Look-ups in named tables: a row name and a column name give one cell, copied from the table.

Tuka.csv
,Vami,Dusevar,Kupebof,Murona,Kudidu,Lubisek,Gur
Pav,8149,2220,533,3147,496,2105,807
Zirolat,2492,5695,6088,4938,4746,5244,4676
Kose,7910,2434,758,2917,596,2323,1303
Ruze,6088,8135,1890,3763,601,5691,319
Siguv,8330,3566,701,3843,172,2456,8
Kugi,6151,7761,1749,3858,758,5300,306
Zusebal,6018,7831,1818,3895,651,5514,435
Nedadit,6325,7329,1849,4395,613,4827,131
Rel,2975,4714,7233,6798,5495,3942,3603
Raz,3032,4217,7515,7581,6500,2577,3459
Dazub,3002,4300,7247,7775,6051,2614,3127
Kol,4818,6212,6167,6871,2957,4526,1436
Gikogar,5912,7128,1730,3559,911,5339,534
Tof,1972,4599,6924,4878,5563,5221,5566

What is the Kudidu of Pav in Tuka?
496
What is the Kudidu of Siguv in Tuka?
172
What is the Lubisek of Kol in Tuka?
4526
What is the Kudidu of Tof in Tuka?
5563
What is the Vami of Nedadit in Tuka?
6325
What is the Kudidu of Kugi in Tuka?
758
What is the Kupebof of Kose in Tuka?
758
What is the Dusevar of Ruze in Tuka?
8135
What is the Dusevar of Nedadit in Tuka?
7329
What is the Vami of Tof in Tuka?
1972
What is the Dusevar of Pav in Tuka?
2220
What is the Kudidu of Zirolat in Tuka?
4746
What is the Lubisek of Zusebal in Tuka?
5514
What is the Lubisek of Gikogar in Tuka?
5339
What is the Vami of Pav in Tuka?
8149
What is the Gur of Zusebal in Tuka?
435
What is the Vami of Zirolat in Tuka?
2492
Row with the largest Lubisek: Ruze

Table Zakipo
columns: Tutuli, Vam, Sisu, Dunub, Pasepof, Ganu, Rel, Dokapir, Nud
Nuvot: [90652, 64149, 41125, 40926, 57991, 59316, 65176, 78194, 84456]
Zem: [63097, 67112, 18391, 74599, 98759, 58583, 24394, 65173, 40400]
Lifeb: [53837, 77726, 32506, 61393, 68358, 26915, 69237, 97339, 49815]
Puvoto: [48494, 63286, 90904, 60455, 23314, 75293, 77958, 67761, 72198]
Zasipa: [25675, 51008, 78781, 42765, 37795, 72731, 84951, 83676, 67821]
Mape: [44036, 63839, 40946, 79652, 68216, 37405, 59252, 33984, 16439]
Zevenav: [78846, 59031, 68998, 54139, 50315, 49475, 28857, 61386, 81871]
Kekob: [24660, 59324, 43238, 63303, 62951, 40273, 36022, 68193, 10929]
Fegod: [46644, 53365, 43422, 60802, 57374, 63363, 78707, 33875, 26233]
Kenol: [60318, 43263, 39408, 40811, 83667, 86010, 44900, 68268, 74111]
Pigukez: [40276, 28513, 77510, 25892, 32370, 61167, 87106, 32185, 54996]
Bukav: [36763, 72719, 67034, 78002, 46584, 25213, 42006, 67124, 32110]
Mitako: [69051, 67815, 59155, 45243, 43730, 58963, 80038, 92697, 84696]
Funi: [39424, 64357, 62193, 66635, 71921, 72869, 40572, 96146, 74151]

Vam of Kenol = 43263
Ganu of Kenol = 86010
Rel of Kekob = 36022
Dokapir of Mape = 33984
Pasepof of Zasipa = 37795
Tutuli of Fegod = 46644

Table Rel
fields: Lur, Peres
Pugum: [0.627, 0.582]
Piv: [0.605, 0.656]
Vureler: [0.955, 0.049]
Kis: [0.677, 0.442]
Lapen: [0.695, 0.374]
Saf: [0.630, 0.575]
Nidaf: [0.772, 0.199]

Peres of Lapen is 0.374
Lur of Lapen is 0.695
Peres of Pugum is 0.582
Lur of Kis is 0.677
Peres of Kis is 0.442
Lur of Vureler is 0.955
Lur of Piv is 0.605
Lur of Pugum is 0.627
Peres of Saf is 0.575
Peres of Piv is 0.656
Lur of Nidaf is 0.772
Peres of Nidaf is 0.199
Lur of Saf is 0.630
Peres of Vureler is 0.049
Which row has the largest Lur? Vureler

Table Kaso
	Finenu	Tup	Fik	Zun	Zufeken	Faz	Lal	Mobe	Ginimu	Muvobiv
Sizulan	51.347	63.764	68.984	37.388	51.709	29.740	54.204	26.464	68.058	40.788
Fezari	19.111	27.154	66.216	40.610	29.357	40.869	74.607	70.558	62.313	78.448
Kos	73.259	76.611	41.428	28.470	50.038	24.488	34.681	22.860	66.752	24.404
Mivot	53.694	63.328	62.980	36.024	47.834	31.597	52.717	29.773	65.718	40.272
Mot	39.871	41.829	54.684	67.597	64.143	57.683	47.465	48.239	37.291	58.907
Veze	39.427	41.124	53.346	69.631	63.927	59.661	49.518	49.944	35.577	60.677
Rup	29.713	39.539	63.704	53.906	46.082	45.387	62.693	53.549	51.929	67.252
Fopil	20.226	25.239	61.411	44.866	30.311	46.682	72.981	72.730	56.829	78.032

What is the Ginimu of Rup in Kaso?
51.929
What is the Fik of Veze in Kaso?
53.346
What is the Faz of Fezari in Kaso?
40.869
What is the Muvobiv of Rup in Kaso?
67.252
What is the Lal of Sizulan in Kaso?
54.204
What is the Tup of Rup in Kaso?
39.539
What is the Ginimu of Fezari in Kaso?
62.313
What is the Muvobiv of Fezari in Kaso?
78.448
What is the Faz of Veze in Kaso?
59.661
What is the Mobe of Mivot in Kaso?
29.773
What is the Zufeken of Fopil in Kaso?
30.311
What is the Fik of Fezari in Kaso?
66.216
Row with the largest Zun: Veze

